Below are the code and all the weights of a small trained network. Each question names an input and a target symbol and asks about switching units off, where a switched-off unit gives its printed mean instead of its output.

import numpy as np


def w(rows, s, z=0):
    codes = np.array(rows[::2]) - 128.0
    scale = np.full(codes.shape[1], s)
    scale[-1] = z or s
    return codes * scale


def norm(h):
    return h / np.sqrt((h * h).mean(-1, keepdims=True) + 1e-5)


def f(y):
    return np.maximum(y, 0)


def softmax(a):
    e = np.exp(a - a.max(-1, keepdims=True))
    return e / e.sum(-1, keepdims=True)


def log_softmax(a):
    a = a - a.max(-1, keepdims=True)
    return a - np.log(np.exp(a).sum(-1, keepdims=True))


def net(x, mask):
    ids = ['βημπτφψω'.index(c) for c in x.split()]
    T = len(ids)
    res = E[ids] + P[:T]
    u = 0
    for l in range(3):
        r = norm(res)
        for j in range(2):
            rows = slice(2 * j, 2 * j + 2)
            q, k, v = (r @ M[l][rows].T for M in (Q, K, V))
            z = softmax(np.where(np.tri(T) > 0, q @ k.T / 2**0.5, -1e9)) @ v
            o = O[l][rows]
            res = res + np.where(mask[u + j], z, o[:, -1]) @ o[:, :-1]
        u += 2
        y = f(norm(res) @ A[l][:, :-1].T + A[l][:, -1])
        res = res + np.where(mask[u : u + 4], y, B[l][:, -1]) @ B[l][:, :-1]
        u += 4
    return log_softmax(norm(res)[-1] @ U[:, :-1].T + U[:, -1])


Q, K, V, O, A, B = {}, {}, {}, {}, {}, {}
E = w([
[150,176,130,109,116,199,135,122,75,217,139],'β',
[120,183,145,91,142,163,143,142,157,181,144],'η',
[158,186,65,84,110,151,105,142,114,110,182],'μ',
[116,146,230,114,100,159,142,107,102,90,144],'π',
[183,233,184,90,89,104,152,135,146,124,55],'τ',
[122,58,134,123,11,119,101,123,189,176,179],'φ',
[157,77,6,151,134,23,136,163,118,110,74],'ψ',
[135,172,124,69,158,81,120,71,189,210,91],'ω',
],0.019)
P = w([
[141,165,192,224,184,137,2,249,174,104,149],'0',
[196,183,226,170,98,80,170,203,128,193,143],'1',
[185,102,136,172,150,187,22,158,70,185,140],'2',
[126,132,117,100,131,85,156,121,73,163,184],'3',
[95,192,83,199,89,157,31,178,78,175,57],'4',
[44,165,86,96,91,105,182,159,136,168,129],'5',
[188,163,101,95,21,164,120,179,116,185,15],'6',
[65,130,58,23,109,136,194,135,94,189,150],'7',
[134,187,48,45,66,110,157,167,120,163,89],'8',
],0.0099)
Q[0] = w([
[15,176,88,113,78,155,163,140,131,131,126],'0.h1',
[26,116,139,228,158,104,46,96,112,82,83],'0.h1',
[233,194,173,163,82,162,30,197,162,145,89],'0.h2',
[94,178,139,3,54,105,194,159,92,151,144],'0.h2',
],0.0081)
K[0] = w([
[179,80,104,45,108,159,159,40,76,123,149],'0.h1',
[164,77,114,122,215,109,108,177,114,168,203],'0.h1',
[124,92,131,155,109,163,2,113,94,106,37],'0.h2',
[132,137,83,95,33,107,188,84,106,146,70],'0.h2',
],0.0073)
V[0] = w([
[202,170,136,172,2,59,136,137,134,101,118],'0.h1',
[208,108,83,173,209,69,41,126,200,190,110],'0.h1',
[121,140,215,226,198,144,127,63,49,60,173],'0.h2',
[71,78,238,34,29,83,95,130,212,193,206],'0.h2',
],0.0068)
O[0] = w([
[2,160,127,183,149,165,118,149,77,84,98,237],'0.h1',
[243,77,213,98,122,39,83,118,136,73,103,3],'0.h1',
[70,180,74,180,102,168,232,74,150,89,158,85],'0.h2',
[129,195,123,219,84,111,46,63,133,186,72,252],'0.h2',
],0.008,0.0067)
A[0] = w([
[133,13,169,176,190,119,102,126,96,121,49,4],'0.n1',
[158,116,81,180,112,40,196,2,188,14,116,90],'0.n2',
[219,127,48,11,74,106,72,233,167,178,122,144],'0.n3',
[107,162,69,60,121,145,130,51,223,12,142,107],'0.n4',
],0.0054,0.0022)
B[0] = w([
[80,220,179,178,74,117,169,188,155,196,122,138],'0.n1',
[22,124,55,220,129,107,187,87,41,197,135,136],'0.n2',
[24,74,142,82,213,181,59,35,86,127,120,253],'0.n3',
[98,182,17,218,107,175,147,117,3,109,159,139],'0.n4',
],0.0075,0.0045)
Q[1] = w([
[218,102,122,120,113,67,120,131,137,156,255],'1.h1',
[149,14,218,185,138,161,117,198,182,88,106],'1.h1',
[73,172,206,102,137,217,72,158,111,128,110],'1.h2',
[235,161,124,108,186,72,113,95,122,67,170],'1.h2',
],0.0068)
K[1] = w([
[140,156,254,185,167,80,200,118,109,82,147],'1.h1',
[206,159,102,172,183,133,59,146,109,52,213],'1.h1',
[179,63,88,87,79,149,127,118,127,90,53],'1.h2',
[181,40,225,213,141,134,133,140,160,105,211],'1.h2',
],0.0073)
V[1] = w([
[187,250,115,75,254,145,165,145,95,131,82],'1.h1',
[89,181,175,168,179,40,193,79,165,173,131],'1.h1',
[156,127,201,119,117,110,211,140,152,165,2],'1.h2',
[60,65,81,159,190,46,114,183,223,137,55],'1.h2',
],0.0072)
O[1] = w([
[117,91,138,53,154,160,255,57,85,107,104,148],'1.h1',
[136,68,155,183,209,227,178,124,154,148,63,137],'1.h1',
[166,55,73,142,135,186,99,165,213,70,16,17],'1.h2',
[107,19,77,145,191,121,76,114,160,137,193,3],'1.h2',
],0.0085,0.0037)
A[1] = w([
[39,109,149,180,140,74,144,183,105,122,61,175],'1.n1',
[254,94,122,122,162,59,134,112,189,102,135,3],'1.n2',
[175,101,91,96,127,86,111,101,194,176,36,124],'1.n3',
[23,131,128,149,109,137,195,144,171,83,126,101],'1.n4',
],0.0084,0.0065)
B[1] = w([
[140,102,112,97,126,158,103,109,21,96,144,253],'1.n1',
[116,183,165,128,138,107,245,154,143,149,141,131],'1.n2',
[83,158,99,167,181,150,160,50,112,123,152,171],'1.n3',
[137,145,84,84,128,112,125,86,84,117,122,207],'1.n4',
],0.012,0.0061)
Q[2] = w([
[86,101,85,135,45,126,104,129,76,130,155],'2.h1',
[68,125,54,115,90,85,86,112,106,163,77],'2.h1',
[202,137,117,111,168,67,192,122,255,133,76],'2.h2',
[96,227,76,115,80,96,149,104,128,123,77],'2.h2',
],0.0083)
K[2] = w([
[45,131,84,52,216,136,140,178,93,252,36],'2.h1',
[75,151,73,140,106,140,115,160,91,253,97],'2.h1',
[194,128,253,214,124,219,184,222,88,128,205],'2.h2',
[52,124,74,126,3,205,87,180,148,224,217],'2.h2',
],0.0064)
V[2] = w([
[52,92,85,226,90,69,118,76,90,61,209],'2.h1',
[43,133,69,116,215,98,113,45,239,106,159],'2.h1',
[76,149,167,109,244,105,154,67,192,254,126],'2.h2',
[135,71,67,161,134,98,136,96,35,48,27],'2.h2',
],0.0066)
O[2] = w([
[105,149,150,86,95,173,185,178,62,254,191,156],'2.h1',
[143,145,173,192,178,174,182,82,82,174,164,4],'2.h1',
[129,112,194,189,216,182,199,72,120,149,88,173],'2.h2',
[155,126,72,145,158,153,101,197,24,44,178,169],'2.h2',
],0.01,0.0038)
A[2] = w([
[140,28,129,252,93,50,105,185,167,187,161,140],'2.n1',
[61,89,159,78,128,183,56,84,58,177,170,248],'2.n2',
[77,176,71,126,100,133,190,140,119,63,121,47],'2.n3',
[61,43,176,126,129,145,112,253,157,83,195,14],'2.n4',
],0.0071,0.0015)
B[2] = w([
[204,254,25,41,132,183,230,24,193,94,218,142],'2.n1',
[246,48,141,116,142,131,83,52,173,45,99,254],'2.n2',
[102,145,13,110,72,130,177,118,147,119,61,180],'2.n3',
[242,53,47,63,93,160,138,235,55,117,194,139],'2.n4',
],0.007,0.012)
U = w([
[169,111,168,161,158,134,143,137,143,104,111,164],'β',
[145,174,144,185,102,104,2,165,132,159,111,59],'η',
[141,127,77,46,96,108,135,115,193,33,65,78],'μ',
[196,114,163,26,148,130,150,173,139,115,196,251],'π',
[155,107,131,164,165,129,128,72,109,117,94,87],'τ',
[119,114,193,32,96,64,123,133,68,150,118,48],'φ',
[56,166,24,173,76,160,212,108,133,145,163,214],'ψ',
[164,79,62,115,122,121,120,186,102,82,142,212],'ω',
],0.0079,0.0022)

Each question gives the input, a string of symbols that net reads in full, and the target symbol t.
The units are the heads (2 rows each of Q, K, V and O) and the neurons (one row each of A and B). Each row of codes is followed by its name. A weight is (code - 128) times the scale printed after its matrix; where a second scale follows, it is the last column's (O, A, B and U).
mask holds one flag per unit, layer by layer, with each layer's heads first. A switched-off unit (its flag False) gives its mean, the last column of its rows in O or B, instead of its output. The means were averaged over made-up inputs and are rounded, as every weight is.
A unit's drop is (log p(t) with every unit on - log p(t) with that unit switched off) / (log p(t) with every unit on - log p(t) with every unit switched off).
The circuit of an input: a set's keep is (log p(t) with only the set's units on - log p(t) with every unit switched off) / (log p(t) with every unit on - log p(t) with every unit switched off). Starting from the 12 units with the biggest drops (on a tie, the unit counted first), units are removed one at a time, each time the one whose removal leaves the highest keep (on an exact tie, the one counted first), for as long as the keep stays at least 0.8.
units of the circuit, in order: the units of the circuit, biggest drop first
unit that matters most: the unit with the biggest drop
k most important neurons: the k neurons with the biggest drops, biggest first
which heads matter: for each layer, one digit per head in row order, 1 if its drop is at least 0.15 and else 0, layers parted by /
drop of u: that unit's drop, to one decimal
input π β β, target ψ: units of the circuit, in order -> [0.h2]
input π ψ τ μ, target ω: units of the circuit, in order -> [2.h2; 0.h1]
input ψ η φ, target π: which heads matter -> 01 / 01 / 00
input π π η, target ψ: which heads matter -> 01 / 00 / 00
input τ π π μ π μ, target φ: units of the circuit, in order -> [0.h2; 1.h2]
input π ψ π τ, target ω: units of the circuit, in order -> [2.h2; 1.h2]
input β β π μ β μ ω φ, target τ: which heads matter -> 00 / 00 / 01
input φ η μ ω β π φ β, target η: which heads matter -> 01 / 10 / 00
input π β π τ β μ, target μ: units of the circuit, in order -> [2.h1; 1.h2]
input π ω π μ, target τ: which heads matter -> 00 / 00 / 00
input π μ β φ μ, target η: which heads matter -> 00 / 10 / 00
input π π ω, target ψ: 2 most important neurons -> [0.n3; 1.n1]
input π μ τ, target μ: units of the circuit, in order -> [1.h2; 2.h1]
input π φ π β, target η: unit that matters most -> 1.h1
input τ π η, target μ: units of the circuit, in order -> [1.h1; 2.h1; 0.n3]
input π ω π μ π ω, target τ: which heads matter -> 01 / 00 / 00
input τ μ φ η π π τ, target ψ: which heads matter -> 11 / 00 / 00
input ω ω π η τ π, target τ: which heads matter -> 01 / 00 / 11
input π π μ φ ψ ω π φ, target τ: which heads matter -> 01 / 01 / 01
input π φ ψ μ β, target π: units of the circuit, in order -> [0.h2; 0.h1]
input π β μ, target ψ: units of the circuit, in order -> [0.h2; 1.n1]
input π τ π π, target μ: units of the circuit, in order -> [1.h2]
input φ π π ω μ φ η ψ π, target ω: units of the circuit, in order -> [1.h1; 2.h2; 1.h2]
input η ψ π π, target ω: which heads matter -> 00 / 00 / 01
input μ π ψ τ, target ω: which heads matter -> 10 / 01 / 01
input ω τ η μ ψ π β, target ω: which heads matter -> 11 / 00 / 01
input π φ π τ π τ ψ φ μ, target ω: which heads matter -> 01 / 01 / 01
input β β β π, target μ: unit that matters most -> 2.h1
input φ φ π ψ φ μ π φ η, target η: which heads matter -> 01 / 10 / 00
input β π μ μ ω τ, target τ: drop of 1.h2 -> 0.4
